Here is a tiny trained network, its code and every weight. The questions are about switching its units off for an input and a target symbol, where a switched-off unit gives its printed mean instead of its output.

import numpy as np


def w(rows, s, z=0):
    codes = np.array(rows[::2]) - 128.0
    scale = np.full(codes.shape[1], s)
    scale[-1] = z or s
    return codes * scale


def norm(h):
    return h / np.sqrt((h * h).mean(-1, keepdims=True) + 1e-5)


def f(y):
    return y / 2 * (1 + np.tanh(0.7978845608 * (y + 0.044715 * y**3)))


def softmax(a):
    e = np.exp(a - a.max(-1, keepdims=True))
    return e / e.sum(-1, keepdims=True)


def log_softmax(a):
    a = a - a.max(-1, keepdims=True)
    return a - np.log(np.exp(a).sum(-1, keepdims=True))


def net(x, mask):
    ids = ['ΓΛΞΠΩβδεζθμσφψ'.index(c) for c in x.split()]
    T = len(ids)
    res = E[ids] + P[:T]
    u = 0
    for l in range(2):
        q, k, v = (norm(res) @ M[l].T for M in (Q, K, V))
        z = softmax(np.where(np.tri(T) > 0, q @ k.T / 2**0.5, -1e9)) @ v
        res = res + np.where(mask[u], z, O[l][:, -1]) @ O[l][:, :-1]
        u += 1
        y = f(norm(res) @ A[l][:, :-1].T + A[l][:, -1])
        res = res + np.where(mask[u : u + 8], y, B[l][:, -1]) @ B[l][:, :-1]
        u += 8
    return log_softmax(norm(res)[-1] @ U[:, :-1].T + U[:, -1])


Q, K, V, O, A, B = {}, {}, {}, {}, {}, {}
E = w([
[110,140,133,103],'Γ',
[95,124,127,110],'Λ',
[112,163,113,93],'Ξ',
[125,166,132,103],'Π',
[105,125,132,124],'Ω',
[119,164,135,107],'β',
[99,2,215,203],'δ',
[213,109,140,119],'ε',
[26,90,187,52],'ζ',
[121,170,130,110],'θ',
[195,118,205,62],'μ',
[126,96,45,134],'σ',
[119,122,76,117],'φ',
[115,136,95,125],'ψ',
],0.0092)
P = w([
[161,251,115,112],'0',
[72,83,76,23],'1',
[182,240,132,214],'2',
[87,76,72,19],'3',
[182,223,141,198],'4',
[91,67,82,14],'5',
[182,211,161,194],'6',
[98,60,97,19],'7',
[192,204,175,193],'8',
[99,61,93,26],'9',
[195,203,194,209],'10',
[81,49,94,9],'11',
],0.0029)
Q[0] = w([
[96,65,64,2],'L0H1',
[157,137,138,191],'L0H1',
],0.0072)
K[0] = w([
[233,2,230,133],'L0H1',
[82,178,48,118],'L0H1',
],0.0058)
V[0] = w([
[254,79,230,98],'L0H1',
[62,101,214,91],'L0H1',
],0.0031)
O[0] = w([
[187,73,72,4,254],'L0H1',
[160,207,43,157,81],'L0H1',
],0.0035,0.00081)
A[0] = w([
[145,116,128,139,82],'L0N1',
[144,124,87,195,26],'L0N2',
[151,168,204,114,134],'L0N3',
[37,79,155,204,81],'L0N4',
[230,127,106,129,110],'L0N5',
[62,2,65,175,2],'L0N6',
[131,140,191,169,117],'L0N7',
[61,111,138,132,113],'L0N8',
],0.0075,0.003)
B[0] = w([
[126,102,119,104,82],'L0N1',
[62,94,125,85,69],'L0N2',
[154,153,90,140,252],'L0N3',
[206,211,112,107,95],'L0N4',
[98,86,113,218,198],'L0N5',
[236,253,120,102,131],'L0N6',
[128,137,79,74,147],'L0N7',
[106,190,124,156,129],'L0N8',
],0.0061,0.0018)
Q[1] = w([
[123,101,209,255],'L1H1',
[195,197,203,196],'L1H1',
],0.0085)
K[1] = w([
[105,245,1,89],'L1H1',
[165,100,31,121],'L1H1',
],0.007)
V[1] = w([
[130,121,1,163],'L1H1',
[89,134,75,69],'L1H1',
],0.0071)
O[1] = w([
[112,110,1,183,121],'L1H1',
[108,127,87,63,255],'L1H1',
],0.0074,0.00094)
A[1] = w([
[113,64,156,164,227],'L1N1',
[103,131,101,206,29],'L1N2',
[88,12,134,90,19],'L1N3',
[125,144,218,141,163],'L1N4',
[78,158,148,109,180],'L1N5',
[191,123,114,137,181],'L1N6',
[68,114,92,167,3],'L1N7',
[47,65,111,88,70],'L1N8',
],0.011,0.0029)
B[1] = w([
[84,254,117,131,153],'L1N1',
[101,79,159,128,134],'L1N2',
[145,80,71,110,247],'L1N3',
[149,104,92,169,157],'L1N4',
[148,82,160,149,253],'L1N5',
[105,98,144,169,219],'L1N6',
[137,114,157,54,99],'L1N7',
[125,171,132,192,243],'L1N8',
],0.0092,0.0027)
U = w([
[215,60,151,43,126],'Γ',
[113,136,193,104,118],'Λ',
[134,202,140,47,122],'Ξ',
[166,168,126,97,86],'Π',
[142,150,122,101,82],'Ω',
[184,188,134,112,95],'β',
[176,131,125,142,83],'δ',
[108,142,134,231,102],'ε',
[113,131,197,142,165],'ζ',
[133,166,152,142,110],'θ',
[242,84,173,173,121],'μ',
[133,58,20,141,140],'σ',
[10,166,113,127,125],'φ',
[90,96,158,69,254],'ψ',
],0.012,0.0079)

Each question gives the input, a string of symbols that net reads in full, and the target symbol t.
The units are the heads (2 rows each of Q, K, V and O) and the neurons (one row each of A and B). Each row of codes is followed by its name. A weight is (code - 128) times the scale printed after its matrix; where a second scale follows, it is the last column's (O, A, B and U).
mask holds one flag per unit, layer by layer, with each layer's heads first. A switched-off unit (its flag False) gives its mean, the last column of its rows in O or B, instead of its output. The means were averaged over made-up inputs and are rounded, as every weight is.
A unit's drop is (log p(t) with every unit on - log p(t) with that unit switched off) / (log p(t) with every unit on - log p(t) with every unit switched off).
The circuit of an input: a set's keep is (log p(t) with only the set's units on - log p(t) with every unit switched off) / (log p(t) with every unit on - log p(t) with every unit switched off). Starting from the 12 units with the biggest drops (on a tie, the unit counted first), units are removed one at a time, each time the one whose removal leaves the highest keep (on an exact tie, the one counted first), for as long as the keep stays at least 0.8.
circuit, biggest first: the units of the circuit, biggest drop first
top k neurons: the k neurons with the biggest drops, biggest first
top k neurons in layer l: the k neurons of layer l with the biggest drops, biggest first
input ψ δ δ ψ, target μ: top 2 neurons => (L1N4 L0N5)
input ε θ Π σ θ, target σ: top 4 neurons in layer 1 => (L1N1 L1N8 L1N2 L1N7)
input Ξ Γ Λ, target Ξ: top 2 neurons => (L0N4 L0N5)
input ε ε Λ ψ σ Ξ δ Π Ξ ψ, target μ: circuit, biggest first => (L1H1)
input Λ μ Ξ Ξ, target Γ: circuit, biggest first => (L1H1 L1N1 L0H1)
input ε Ω σ Λ φ Ξ Λ ζ δ δ Λ β, target μ: circuit, biggest first => (L1H1 L1N4)
input Ξ β ζ Π Ξ δ Ξ β, target μ: circuit, biggest first => (L1N4 L1H1)
input Ξ β Ξ σ Γ Ξ, target φ: top 3 neurons in layer 1 => (L1N8 L1N6 L1N4)
input δ Λ ψ Ξ σ Λ, target μ: circuit, biggest first => (L1H1 L1N4)
input φ Ξ δ σ, target μ: circuit, biggest first => (L0N6 L1H1)
input σ Ω Ω, target σ: top 2 neurons in layer 0 => (L0N4 L0N2)
input Ξ Ω Ξ Ξ ε Ξ μ Λ, target Γ: top 3 neurons => (L0N6 L0N5 L1N6)
input Λ Ξ Ξ, target Ξ: top 2 neurons => (L0N5 L1N8)
input θ Ξ ε σ Ξ σ Ξ, target σ: top 2 neurons => (L1N1 L1N8)
input ε ζ Π δ, target μ: circuit, biggest first => (L0N6)
input β Π ψ Λ θ Λ θ ψ ψ Ξ, target φ: top 4 neurons => (L1N8 L1N4 L0N3 L1N6)
input θ Ξ Λ μ ζ Ξ μ Ω β Λ, target Γ: circuit, biggest first => (L1H1 L0H1 L1N4)
input θ Ω ε μ Λ, target μ: top 2 neurons in layer 1 => (L1N1 L1N8)
input Γ Ξ Ω Ω ε φ Λ Ξ Ω Ξ θ δ, target μ: top 4 neurons => (L0N6 L0N4 L1N6 L0N5)
input β Λ σ Ξ Ξ Ξ Λ μ Ξ φ, target Γ: top neuron in layer 0 => (L0N6)
input Λ φ Π Ξ Γ Ξ δ φ, target μ: top 2 neurons => (L0N6 L1N4)
input Λ Λ Π μ μ Ξ σ μ β Λ Ξ Π, target Γ: circuit, biggest first => (L1H1 L0H1 L1N4)
input Ξ Ξ Ξ Λ σ Γ, target ε: top 4 neurons in layer 1 => (L1N8 L1N5 L1N1 L1N2)
input Ξ Ξ β Ξ Ω δ Ξ σ Ξ σ Ξ, target σ: top 3 neurons => (L1N1 L0N4 L1N8)
input ε μ Ξ β β β θ Ξ δ σ, target μ: top 2 neurons => (L0N6 L1N6)
input Ξ φ φ, target φ: top 2 neurons => (L1N3 L0N2)
input Π Ξ ψ Λ σ Ξ Π σ β, target σ: top 2 neurons in layer 1 => (L1N1 L1N8)
input β Ω ε σ Π, target σ: circuit, biggest first => (L1H1)
input Π Ξ Ξ Λ Ξ, target Ξ: top 3 neurons in layer 1 => (L1N8 L1N3 L1N4)
